Below are the code and all the weights of a small trained network. Each question names an input and a class and asks about switching units off, where a switched-off unit gives its printed mean instead of its output.

import numpy as np


def w(rows, s, z=0):
    codes = np.array(rows[::2]) - 128.0
    scale = np.full(codes.shape[1], s)
    scale[-1] = z or s
    return codes * scale


def f(y):
    return np.maximum(y, 0)


def log_softmax(a):
    a = a - a.max(-1, keepdims=True)
    return a - np.log(np.exp(a).sum(-1, keepdims=True))


def net(x, mask):
    res = np.array(x, float).reshape(1, 5) / 4 @ E
    y = f(res @ A[0][:, :-1].T + A[0][:, -1])
    res = res + np.where(mask, y, B[0][:, -1]) @ B[0][:, :-1]
    return log_softmax(res[-1] @ U[:, :-1].T + U[:, -1])


A, B = {}, {}
E = w([
[107,32,161],'x0',
[255,87,203],'x1',
[130,2,25],'x2',
[125,77,170],'x3',
[51,150,90],'x4',
],0.005)
A[0] = w([
[207,91,166,152],'neuron 1',
[105,120,141,2],'neuron 2',
[121,208,139,173],'neuron 3',
[193,218,153,118],'neuron 4',
[172,177,163,142],'neuron 5',
[167,179,173,121],'neuron 6',
[115,131,81,182],'neuron 7',
[3,67,109,254],'neuron 8',
],0.012,0.0026)
B[0] = w([
[131,131,84,209],'neuron 1',
[118,21,81,129],'neuron 2',
[67,153,136,202],'neuron 3',
[1,20,165,200],'neuron 4',
[66,76,113,182],'neuron 5',
[37,98,112,183],'neuron 6',
[130,127,226,173],'neuron 7',
[244,60,177,255],'neuron 8',
],0.0075,0.0068)
U = w([
[241,124,27,254],'0',
[115,121,127,2],'1',
[237,96,136,174],'2',
[149,254,69,33],'3',
[62,252,28,61],'4',
],0.0099,0.0026)

Each question gives the input, the list of numbers given to net, and the class t.
The units are the neurons (one row each of A and B). Each row of codes is followed by its name. A weight is (code - 128) times the scale printed after its matrix; where a second scale follows, it is the last column's (A, B and U).
mask holds one flag per neuron, in row order. A switched-off neuron (its flag False) gives its mean, the last column of its row in B, instead of its output. The means were averaged over made-up inputs and are rounded, as every weight is.
A unit's drop is (log p(t) with every unit on - log p(t) with that unit switched off) / (log p(t) with every unit on - log p(t) with every unit switched off).
The circuit of an input: a set's keep is (log p(t) with only the set's units on - log p(t) with every unit switched off) / (log p(t) with every unit on - log p(t) with every unit switched off). Starting from all 8 units, units are removed one at a time, each time the one whose removal leaves the highest keep (on an exact tie, the one counted first), for as long as the keep stays at least 0.8.
circuit, biggest first: the units of the circuit, biggest drop first
unit that matters most: the unit with the biggest drop
k most important neurons: the k neurons with the biggest drops, biggest first
drop when u is switched off: that unit's drop, to one decimal
input [-6,4,-1,6,-2], class 1: unit that matters most => neuron 4
input [-2,-3,7,0,5], class 2: circuit, biggest first => (neuron 8; neuron 7)
input [-5,7,-6,-1,0], class 1: 2 most important neurons => (neuron 4; neuron 5)
input [-1,2,-3,-1,-5], class 1: circuit, biggest first => (neuron 4; neuron 8)
input [-3,7,-3,6,-1], class 1: 3 most important neurons => (neuron 4; neuron 8; neuron 6)
input [4,6,3,7,-8], class 0: 4 most important neurons => (neuron 1; neuron 8; neuron 4; neuron 7)
input [1,-3,-7,-6,-6], class 4: 2 most important neurons => (neuron 8; neuron 3)
input [1,4,-2,-6,-8], class 1: 4 most important neurons => (neuron 4; neuron 8; neuron 6; neuron 5)
input [7,-8,4,-2,-1], class 2: drop when neuron 8 is switched off => 0.5
input [7,7,-5,-6,-4], class 1: drop when neuron 2 is switched off => 0.0
input [-6,3,1,-6,-5], class 1: drop when neuron 4 is switched off => 0.6
input [-2,-8,-2,0,7], class 2: drop when neuron 8 is switched off => 0.9
